Below are the code and all the weights of a small trained network. Each question names an input and a target symbol and asks about switching units off, where a switched-off unit gives its printed mean instead of its output.

import numpy as np


def w(rows, s, z=0):
    codes = np.array(rows[::2]) - 128.0
    scale = np.full(codes.shape[1], s)
    scale[-1] = z or s
    return codes * scale


def norm(h):
    return h / np.sqrt((h * h).mean(-1, keepdims=True) + 1e-5)


def f(y):
    return np.maximum(y, 0)


def softmax(a):
    e = np.exp(a - a.max(-1, keepdims=True))
    return e / e.sum(-1, keepdims=True)


def log_softmax(a):
    a = a - a.max(-1, keepdims=True)
    return a - np.log(np.exp(a).sum(-1, keepdims=True))


def net(x, mask):
    ids = ['ΓΘΦΩαβζημ'.index(c) for c in x.split()]
    T = len(ids)
    res = E[ids] + P[:T]
    r = norm(res)
    for j in range(2):
        rows = slice(3 * j, 3 * j + 3)
        q, k, v = (r @ M[0][rows].T for M in (Q, K, V))
        z = softmax(np.where(np.tri(T) > 0, q @ k.T / 3**0.5, -1e9)) @ v
        o = O[0][rows]
        res = res + np.where(mask[j], z, o[:, -1]) @ o[:, :-1]
    y = f(norm(res) @ A[0][:, :-1].T + A[0][:, -1])
    res = res + np.where(mask[2:10], y, B[0][:, -1]) @ B[0][:, :-1]
    return log_softmax(norm(res)[-1] @ U[:, :-1].T + U[:, -1])


Q, K, V, O, A, B = {}, {}, {}, {}, {}, {}
E = w([
[117,127,97],'Γ',
[106,125,108],'Θ',
[104,125,125],'Φ',
[113,128,147],'Ω',
[140,131,88],'α',
[105,126,127],'β',
[132,4,120],'ζ',
[147,134,152],'η',
[166,136,133],'μ',
],0.017)
P = w([
[108,124,141],'0',
[106,144,144],'1',
[110,102,141],'2',
[105,158,142],'3',
[114,91,143],'4',
[100,174,142],'5',
[116,80,143],'6',
[97,191,142],'7',
[117,69,143],'8',
[95,212,144],'9',
[120,56,140],'10',
[85,254,145],'11',
[125,53,143],'12',
],0.0067)
Q[0] = w([
[142,96,140],'head 0',
[127,90,132],'head 0',
[147,4,127],'head 0',
[123,136,128],'head 1',
[129,129,130],'head 1',
[125,133,128],'head 1',
],0.04)
K[0] = w([
[114,165,134],'head 0',
[113,161,125],'head 0',
[111,254,124],'head 0',
[126,138,129],'head 1',
[126,126,125],'head 1',
[127,132,127],'head 1',
],0.037)
V[0] = w([
[63,125,188],'head 0',
[177,142,157],'head 0',
[136,139,185],'head 0',
[117,78,140],'head 1',
[103,205,150],'head 1',
[101,254,118],'head 1',
],0.022)
O[0] = w([
[114,196,61,253],'head 0',
[108,154,180,58],'head 0',
[108,172,139,135],'head 0',
[62,64,119,133],'head 1',
[196,152,122,172],'head 1',
[254,214,184,169],'head 1',
],0.021,0.0017)
A[0] = w([
[183,60,144,3],'neuron 0',
[175,86,73,91],'neuron 1',
[179,145,136,80],'neuron 2',
[6,68,103,158],'neuron 3',
[167,146,136,93],'neuron 4',
[99,137,138,155],'neuron 5',
[131,149,152,90],'neuron 6',
[140,124,153,100],'neuron 7',
],0.025,0.004)
B[0] = w([
[232,219,73,190],'neuron 0',
[54,54,172,232],'neuron 1',
[74,92,147,188],'neuron 2',
[30,3,174,255],'neuron 3',
[85,95,105,178],'neuron 4',
[124,104,157,163],'neuron 5',
[118,87,138,161],'neuron 6',
[165,136,139,161],'neuron 7',
],0.029,0.0085)
U = w([
[183,30,73,100],'Γ',
[87,38,115,102],'Θ',
[100,134,42,109],'Φ',
[132,232,69,207],'Ω',
[251,133,104,253],'α',
[103,155,33,122],'β',
[132,117,116,61],'ζ',
[74,249,174,93],'η',
[150,124,254,157],'μ',
],0.011,0.0042)

Each question gives the input, a string of symbols that net reads in full, and the target symbol t.
The units are the heads (3 rows each of Q, K, V and O) and the neurons (one row each of A and B). Each row of codes is followed by its name. A weight is (code - 128) times the scale printed after its matrix; where a second scale follows, it is the last column's (O, A, B and U).
mask holds one flag per unit, heads first, then neurons. A switched-off unit (its flag False) gives its mean, the last column of its rows in O or B, instead of its output. The means were averaged over made-up inputs and are rounded, as every weight is.
A unit's drop is (log p(t) with every unit on - log p(t) with that unit switched off) / (log p(t) with every unit on - log p(t) with every unit switched off).
The circuit of an input: a set's keep is (log p(t) with only the set's units on - log p(t) with every unit switched off) / (log p(t) with every unit on - log p(t) with every unit switched off). Starting from all 10 units, units are removed one at a time, each time the one whose removal leaves the highest keep (on an exact tie, the one counted first), for as long as the keep stays at least 0.8.
units of the circuit, in order: the units of the circuit, biggest drop first
most important unit: the unit with the biggest drop
k most important neurons: the k neurons with the biggest drops, biggest first
heads that matter: for each layer, one digit per head in row order, 1 if its drop is at least 0.15 and else 0, layers parted by /
drop of u: that unit's drop, to one decimal
input β Γ Γ Θ, target Γ: most important neuron => neuron 1
input μ α Φ Θ Ω Γ η η, target η: 2 most important neurons => neuron 3; neuron 1
input Θ μ Γ Ω Γ, target Ω: heads that matter => 10
input μ η α, target η: heads that matter => 10
input μ Ω β, target Ω: heads that matter => 10
input μ β β Θ μ β μ μ Φ β η Γ, target η: heads that matter => 10
input Ω α η α μ β η α α Ω μ η β, target η: units of the circuit, in order => head 0; neuron 3
input α μ α μ η μ η α μ μ Θ η Θ, target η: heads that matter => 10
input β Γ μ α μ α Γ η, target Γ: units of the circuit, in order => head 0; neuron 1; neuron 0
input μ Φ α α μ Ω μ μ Γ Ω Γ β, target Γ: 4 most important neurons => neuron 1; neuron 0; neuron 2; neuron 3
input Θ η μ Γ α α Ω μ Γ, target μ: units of the circuit, in order => head 0; neuron 3; neuron 1
input α μ Ω μ Θ β Φ β α α Φ, target α: units of the circuit, in order => head 0; neuron 0
input Ω α μ μ α μ μ μ Γ μ, target Γ: units of the circuit, in order => head 0; neuron 1; neuron 0; neuron 3
input Ω α Ω μ β β Θ α Ω Θ, target Ω: most important neuron => neuron 3
input μ Φ Φ α α μ η Φ μ Ω, target μ: 2 most important neurons => neuron 3; neuron 1
input Φ Ω μ μ η Γ η, target Γ: 4 most important neurons => neuron 1; neuron 0; neuron 3; neuron 7
input α Θ Ω η α η Φ, target η: 3 most important neurons => neuron 3; neuron 1; neuron 0
input η μ Ω α μ α β, target α: 2 most important neurons => neuron 0; neuron 3
input Φ η α Θ Θ μ Γ α α μ α Ω, target α: drop of neuron 0 => 0.4
input Φ Ω Γ α α μ μ α Γ α, target Γ: most important unit => head 0
input Φ μ β α Γ α μ α, target μ: drop of head 0 => 1.2
input Ω Φ β Γ β, target Γ: drop of neuron 3 => 0.3
input β β μ Ω Γ η Γ μ Φ, target μ: drop of head 0 => 0.9
